Below are the code and all the weights of a small trained network. Each question names an input and a target symbol and asks about switching units off, where a switched-off unit gives its printed mean instead of its output.

import numpy as np


def w(rows, s, z=0):
    codes = np.array(rows[::2]) - 128.0
    scale = np.full(codes.shape[1], s)
    scale[-1] = z or s
    return codes * scale


def norm(h):
    return h / np.sqrt((h * h).mean(-1, keepdims=True) + 1e-5)


def f(y):
    return y / 2 * (1 + np.tanh(0.7978845608 * (y + 0.044715 * y**3)))


def softmax(a):
    e = np.exp(a - a.max(-1, keepdims=True))
    return e / e.sum(-1, keepdims=True)


def log_softmax(a):
    a = a - a.max(-1, keepdims=True)
    return a - np.log(np.exp(a).sum(-1, keepdims=True))


def net(x, mask):
    ids = ['εζηλπστφω'.index(c) for c in x.split()]
    T = len(ids)
    res = E[ids] + P[:T]
    r = norm(res)
    for j in range(2):
        rows = slice(3 * j, 3 * j + 3)
        q, k, v = (r @ M[0][rows].T for M in (Q, K, V))
        z = softmax(np.where(np.tri(T) > 0, q @ k.T / 3**0.5, -1e9)) @ v
        o = O[0][rows]
        res = res + np.where(mask[j], z, o[:, -1]) @ o[:, :-1]
    y = f(norm(res) @ A[0][:, :-1].T + A[0][:, -1])
    res = res + np.where(mask[2:18], y, B[0][:, -1]) @ B[0][:, :-1]
    return log_softmax(norm(res)[-1] @ U[:, :-1].T + U[:, -1])


Q, K, V, O, A, B = {}, {}, {}, {}, {}, {}
E = w([
[103,159,91,173,59,127,176,182,85,117],'ε',
[150,189,128,136,143,94,153,142,141,115],'ζ',
[86,177,137,110,60,191,199,129,117,93],'η',
[37,166,106,166,108,139,67,35,131,92],'λ',
[174,135,93,157,124,63,197,72,196,211],'π',
[78,73,101,134,179,56,136,125,134,174],'σ',
[192,64,162,129,102,4,132,187,123,157],'τ',
[166,145,150,221,138,238,157,145,104,129],'φ',
[162,107,136,72,157,172,191,215,201,91],'ω',
],0.017)
P = w([
[133,172,95,161,135,72,111,121,113,42],'0',
[30,167,153,187,182,43,113,135,157,181],'1',
[130,70,60,126,124,169,146,88,130,169],'2',
[175,130,141,180,141,85,47,102,116,40],'3',
[31,127,250,177,103,111,120,156,202,151],'4',
[59,119,97,88,146,186,121,100,86,117],'5',
[202,181,74,194,120,55,130,127,120,60],'6',
],0.012)
Q[0] = w([
[150,83,45,88,129,223,77,120,76,98],'head 1',
[181,187,101,181,141,72,116,118,123,49],'head 1',
[213,100,2,78,137,175,120,89,57,137],'head 1',
[192,178,65,189,92,68,81,109,137,61],'head 2',
[141,149,157,170,66,187,176,158,175,125],'head 2',
[151,32,101,95,119,142,158,94,106,94],'head 2',
],0.0092)
K[0] = w([
[63,195,106,116,95,102,156,143,121,104],'head 1',
[174,169,147,214,179,155,143,132,29,144],'head 1',
[139,254,59,144,121,62,167,111,133,183],'head 1',
[209,135,120,236,140,159,145,103,96,118],'head 2',
[136,126,44,107,49,144,117,107,147,136],'head 2',
[105,122,149,60,109,134,138,120,15,142],'head 2',
],0.0079)
V[0] = w([
[38,148,98,90,170,129,137,130,147,128],'head 1',
[152,153,113,187,199,222,125,178,182,143],'head 1',
[133,75,66,58,143,87,66,192,181,99],'head 1',
[136,181,134,145,128,161,153,95,85,254],'head 2',
[117,67,180,181,119,160,140,171,137,187],'head 2',
[53,161,174,156,222,106,161,208,124,109],'head 2',
],0.0069)
O[0] = w([
[149,131,112,95,90,101,140,3,46,157,106],'head 1',
[135,113,126,102,195,95,196,118,167,92,229],'head 1',
[153,65,188,149,110,88,121,135,76,87,3],'head 1',
[107,131,123,143,121,68,171,139,62,151,112],'head 2',
[127,111,141,167,134,156,191,94,115,118,108],'head 2',
[141,73,80,197,121,150,141,101,138,151,250],'head 2',
],0.012,0.0032)
A[0] = w([
[142,186,198,111,197,109,95,206,158,109,225],'neuron 1',
[118,184,89,180,167,104,108,182,194,82,6],'neuron 2',
[80,82,91,155,173,118,105,170,125,204,65],'neuron 3',
[194,109,107,52,159,130,175,151,176,81,96],'neuron 4',
[131,152,2,130,152,138,143,121,98,129,115],'neuron 5',
[177,98,101,72,188,195,189,116,125,153,189],'neuron 6',
[210,145,208,182,120,139,142,126,188,46,76],'neuron 7',
[244,49,99,44,122,140,109,162,110,79,73],'neuron 8',
[152,91,223,140,156,60,151,151,98,200,188],'neuron 9',
[130,183,178,149,226,93,120,78,187,103,117],'neuron 10',
[108,34,127,152,155,77,48,90,180,197,54],'neuron 11',
[100,99,136,12,163,202,109,86,88,139,162],'neuron 12',
[95,180,164,127,63,71,168,120,121,188,73],'neuron 13',
[144,65,212,154,68,150,181,109,116,243,193],'neuron 14',
[111,196,174,124,107,74,61,167,213,179,70],'neuron 15',
[54,93,160,119,150,194,211,117,166,195,119],'neuron 16',
],0.0093,0.0024)
B[0] = w([
[121,105,94,122,143,125,116,143,233,171,211],'neuron 1',
[148,107,208,108,144,121,55,76,107,147,253],'neuron 2',
[209,103,118,62,85,188,46,104,110,117,177],'neuron 3',
[86,73,122,211,101,130,119,76,99,76,195],'neuron 4',
[137,88,137,125,227,162,153,145,175,61,253],'neuron 5',
[165,189,157,145,72,104,117,221,93,42,218],'neuron 6',
[116,111,69,94,181,152,229,75,114,109,210],'neuron 7',
[103,142,2,121,70,96,71,23,132,216,158],'neuron 8',
[113,183,135,181,107,113,137,88,119,54,191],'neuron 9',
[105,176,167,61,108,66,231,122,107,89,230],'neuron 10',
[164,127,125,41,157,178,184,191,104,87,221],'neuron 11',
[215,78,148,180,114,20,209,146,118,163,148],'neuron 12',
[88,80,116,122,47,148,151,100,119,102,179],'neuron 13',
[51,199,209,122,175,115,49,131,137,115,217],'neuron 14',
[155,151,128,150,78,194,186,225,57,210,195],'neuron 15',
[188,143,120,114,83,71,67,170,182,226,243],'neuron 16',
],0.0089,0.0064)
U = w([
[158,149,211,225,134,164,85,207,71,111,151],'ε',
[137,182,143,59,175,59,93,155,228,224,76],'ζ',
[49,179,45,65,90,226,199,147,88,113,130],'η',
[91,166,181,114,98,45,38,35,93,113,254],'λ',
[125,197,97,82,48,52,229,124,33,199,109],'π',
[185,66,134,25,150,165,128,143,64,124,184],'σ',
[177,97,54,197,44,55,83,136,156,149,83],'τ',
[112,119,182,134,204,60,200,90,180,6,59],'φ',
[98,76,58,162,84,157,147,1,197,175,148],'ω',
],0.0091,0.0044)

Each question gives the input, a string of symbols that net reads in full, and the target symbol t.
The units are the heads (3 rows each of Q, K, V and O) and the neurons (one row each of A and B). Each row of codes is followed by its name. A weight is (code - 128) times the scale printed after its matrix; where a second scale follows, it is the last column's (O, A, B and U).
mask holds one flag per unit, heads first, then neurons. A switched-off unit (its flag False) gives its mean, the last column of its rows in O or B, instead of its output. The means were averaged over made-up inputs and are rounded, as every weight is.
A unit's drop is (log p(t) with every unit on - log p(t) with that unit switched off) / (log p(t) with every unit on - log p(t) with every unit switched off).
The circuit of an input: a set's keep is (log p(t) with only the set's units on - log p(t) with every unit switched off) / (log p(t) with every unit on - log p(t) with every unit switched off). Starting from the 12 units with the biggest drops (on a tie, the unit counted first), units are removed one at a time, each time the one whose removal leaves the highest keep (on an exact tie, the one counted first), for as long as the keep stays at least 0.8.
units of the circuit, in order: the units of the circuit, biggest drop first
k most important neurons: the k neurons with the biggest drops, biggest first
which heads matter: for each layer, one digit per head in row order, 1 if its drop is at least 0.15 and else 0, layers parted by /
input φ φ π ζ φ ω, target τ: which heads matter : 00
input ε σ ε τ λ, target ε: units of the circuit, in order : (head 1)
input ε σ σ τ λ, target ε: units of the circuit, in order : (head 1; neuron 15)
input ω λ φ π ε, target ζ: units of the circuit, in order : (head 1; neuron 16)
input λ ε σ π π, target λ: units of the circuit, in order : (head 1; neuron 14)
input ζ σ λ τ, target τ: 2 most important neurons : (neuron 8; neuron 9)
input ε η τ λ ω τ, target λ: which heads matter : 00
input λ λ π ζ φ λ λ, target φ: 2 most important neurons : (neuron 5; neuron 10)
input τ ε π φ τ λ, target ω: which heads matter : 10
input σ φ λ σ π, target λ: 2 most important neurons : (neuron 14; neuron 9)
input ζ ω ζ λ ζ ω, target τ: which heads matter : 00
input τ ω ω π, target π: units of the circuit, in order : (neuron 15; head 2)
input λ ε η σ σ ε ε, target ε: which heads matter : 11
input τ φ ζ η λ, target η: units of the circuit, in order : (neuron 15; neuron 11)
input φ σ π, target ζ: 2 most important neurons : (neuron 14; neuron 16)
input π φ η φ λ, target ζ: units of the circuit, in order : (head 1; neuron 16)
input σ η λ φ η, target ζ: units of the circuit, in order : (neuron 16)
input τ ζ ω φ ζ τ, target λ: 2 most important neurons : (neuron 8; neuron 14)
input ζ λ φ ζ ε ε η, target φ: units of the circuit, in order : (head 1; neuron 15; neuron 2)
input ζ φ η π σ, target λ: units of the circuit, in order : (head 1)
input τ τ π π σ λ, target ω: units of the circuit, in order : (neuron 6; neuron 12)
input τ ε η ζ, target ζ: units of the circuit, in order : (neuron 1; head 2)
input φ ω τ π ε λ τ, target φ: units of the circuit, in order : (head 1; neuron 16)
input λ ζ τ η, target η: 2 most important neurons : (neuron 16; neuron 7)
input τ λ φ π ε π, target ζ: 2 most important neurons : (neuron 16; neuron 14)
